Here is a tiny trained network, its code and every weight. The questions are about switching its units off for an input and a target symbol, where a switched-off unit gives its printed mean instead of its output.

import numpy as np


def w(rows, s, z=0):
    codes = np.array(rows[::2]) - 128.0
    scale = np.full(codes.shape[1], s)
    scale[-1] = z or s
    return codes * scale


def softmax(a):
    e = np.exp(a - a.max(-1, keepdims=True))
    return e / e.sum(-1, keepdims=True)


def log_softmax(a):
    a = a - a.max(-1, keepdims=True)
    return a - np.log(np.exp(a).sum(-1, keepdims=True))


def net(x, mask):
    ids = ['βγζθτφω'.index(c) for c in x.split()]
    T = len(ids)
    res = E[ids] + P[:T]
    u = 0
    for l in range(3):
        r = res
        for j in range(2):
            rows = slice(3 * j, 3 * j + 3)
            q, k, v = (r @ M[l][rows].T for M in (Q, K, V))
            z = softmax(np.where(np.tri(T) > 0, q @ k.T / 3**0.5, -1e9)) @ v
            o = O[l][rows]
            res = res + np.where(mask[u + j], z, o[:, -1]) @ o[:, :-1]
        u += 2
    return log_softmax(res[-1] @ U[:, :-1].T + U[:, -1])


Q, K, V, O = {}, {}, {}, {}
E = w([
[81,103,142,125],'β',
[94,162,122,6],'γ',
[133,113,170,113],'ζ',
[179,191,162,155],'θ',
[106,48,154,185],'τ',
[213,52,114,177],'φ',
[154,110,118,108],'ω',
],0.017)
P = w([
[211,185,219,57],'0',
[116,120,98,97],'1',
[156,117,128,50],'2',
[124,70,87,109],'3',
[165,99,150,152],'4',
[128,109,156,255],'5',
[127,165,152,147],'6',
[70,104,89,188],'7',
[102,225,122,97],'8',
],0.0091)
Q[0] = w([
[235,180,172,110],'L0H0',
[109,182,85,88],'L0H0',
[144,131,118,242],'L0H0',
[135,130,61,32],'L0H1',
[173,203,180,189],'L0H1',
[2,122,213,137],'L0H1',
],0.0082)
K[0] = w([
[189,160,169,159],'L0H0',
[152,226,140,90],'L0H0',
[149,123,52,177],'L0H0',
[221,137,84,254],'L0H1',
[90,168,11,208],'L0H1',
[119,131,142,90],'L0H1',
],0.009)
V[0] = w([
[44,135,125,39],'L0H0',
[215,221,112,192],'L0H0',
[157,246,151,108],'L0H0',
[153,159,59,72],'L0H1',
[73,199,87,110],'L0H1',
[164,121,139,133],'L0H1',
],0.011)
O[0] = w([
[210,196,190,209,253],'L0H0',
[133,33,84,103,21],'L0H0',
[105,95,158,191,200],'L0H0',
[255,204,97,126,232],'L0H1',
[155,137,207,63,21],'L0H1',
[99,99,165,190,186],'L0H1',
],0.0073,0.0031)
Q[1] = w([
[122,105,2,85],'L1H0',
[161,192,86,92],'L1H0',
[94,149,189,108],'L1H0',
[115,216,143,76],'L1H1',
[119,105,90,98],'L1H1',
[69,92,169,129],'L1H1',
],0.014)
K[1] = w([
[97,201,128,231],'L1H0',
[93,121,2,38],'L1H0',
[144,218,126,36],'L1H0',
[78,238,192,38],'L1H1',
[179,212,109,27],'L1H1',
[62,125,161,158],'L1H1',
],0.0082)
V[1] = w([
[173,91,105,137],'L1H0',
[106,182,106,141],'L1H0',
[114,171,168,107],'L1H0',
[145,127,114,109],'L1H1',
[3,154,197,104],'L1H1',
[141,137,132,93],'L1H1',
],0.012)
O[1] = w([
[35,139,163,73,174],'L1H0',
[151,134,193,134,95],'L1H0',
[213,120,83,173,142],'L1H0',
[89,166,121,180,141],'L1H1',
[176,3,23,194,2],'L1H1',
[195,128,254,170,150],'L1H1',
],0.0068,0.0058)
Q[2] = w([
[222,28,164,122],'L2H0',
[73,217,70,67],'L2H0',
[91,234,144,116],'L2H0',
[8,149,2,152],'L2H1',
[103,204,246,175],'L2H1',
[67,146,61,1],'L2H1',
],0.0075)
K[2] = w([
[87,101,194,149],'L2H0',
[247,129,2,154],'L2H0',
[146,130,159,105],'L2H0',
[204,189,212,147],'L2H1',
[127,206,177,243],'L2H1',
[201,139,175,39],'L2H1',
],0.0081)
V[2] = w([
[109,205,89,51],'L2H0',
[175,67,91,184],'L2H0',
[140,112,156,245],'L2H0',
[95,119,112,181],'L2H1',
[75,108,172,153],'L2H1',
[75,151,161,99],'L2H1',
],0.011)
O[2] = w([
[136,115,254,179,187],'L2H0',
[90,116,216,191,1],'L2H0',
[212,84,51,92,153],'L2H0',
[164,83,65,75,35],'L2H1',
[168,144,40,85,108],'L2H1',
[67,106,176,184,178],'L2H1',
],0.0078,0.0063)
U = w([
[201,109,133,194,41],'β',
[214,230,156,206,81],'γ',
[162,87,142,207,177],'ζ',
[57,243,92,8,234],'θ',
[111,135,55,160,29],'τ',
[97,91,226,248,2],'φ',
[92,214,187,253,254],'ω',
],0.0054,0.0036)

Each question gives the input, a string of symbols that net reads in full, and the target symbol t.
The units are the heads (3 rows each of Q, K, V and O). Each row of codes is followed by its name. A weight is (code - 128) times the scale printed after its matrix; where a second scale follows, it is the last column's (O and U).
mask holds one flag per head, layer by layer. A switched-off head (its flag False) gives its mean, the last column of its rows in O, instead of its output. The means were averaged over made-up inputs and are rounded, as every weight is.
A unit's drop is (log p(t) with every unit on - log p(t) with that unit switched off) / (log p(t) with every unit on - log p(t) with every unit switched off).
The circuit of an input: a set's keep is (log p(t) with only the set's units on - log p(t) with every unit switched off) / (log p(t) with every unit on - log p(t) with every unit switched off). Starting from all 6 units, units are removed one at a time, each time the one whose removal leaves the highest keep (on an exact tie, the one counted first), for as long as the keep stays at least 0.8.
units of the circuit, in order: the units of the circuit, biggest drop first
unit that matters most: the unit with the biggest drop
which heads matter: for each layer, one digit per head in row order, 1 if its drop is at least 0.15 and else 0, layers parted by /
input ω ω ζ γ φ τ, target θ: which heads matter	10 / 00 / 00
input γ γ ζ, target γ: which heads matter	11 / 10 / 00
input γ ω φ, target θ: units of the circuit, in order	(L1H1, L0H0)
input γ γ γ φ, target θ: which heads matter	11 / 01 / 00
input γ ω ω, target γ: unit that matters most	L0H0
input ω ω θ φ γ τ ω γ, target ω: units of the circuit, in order	(L2H0, L0H0)
input τ γ ζ, target τ: units of the circuit, in order	(L0H1, L1H1, L2H0)
input φ γ θ τ γ β, target θ: units of the circuit, in order	(L0H0, L1H0)
input γ γ β, target γ: units of the circuit, in order	(L0H1, L0H0, L1H0)
input φ γ ω ω ω ω τ, target θ: units of the circuit, in order	(L0H1, L0H0, L1H0)
input φ ζ γ τ γ ω, target θ: which heads matter	11 / 10 / 00
input ω γ θ ζ φ β, target θ: units of the circuit, in order	(L0H0, L0H1)
input β γ ζ, target β: units of the circuit, in order	(L1H1, L1H0, L0H1, L2H1)
input θ τ φ ζ, target θ: which heads matter	11 / 00 / 00
input τ γ θ, target τ: units of the circuit, in order	(L0H1, L1H1, L2H1, L2H0)
input τ γ ω ζ γ φ γ γ, target ω: unit that matters most	L1H0
input γ ω γ τ γ ζ, target γ: units of the circuit, in order	(L0H1, L1H0)
input τ γ θ τ τ θ, target θ: which heads matter	11 / 00 / 01
input τ τ ζ ζ ζ, target τ: which heads matter	01 / 01 / 01
input τ β γ ω, target τ: unit that matters most	L0H1
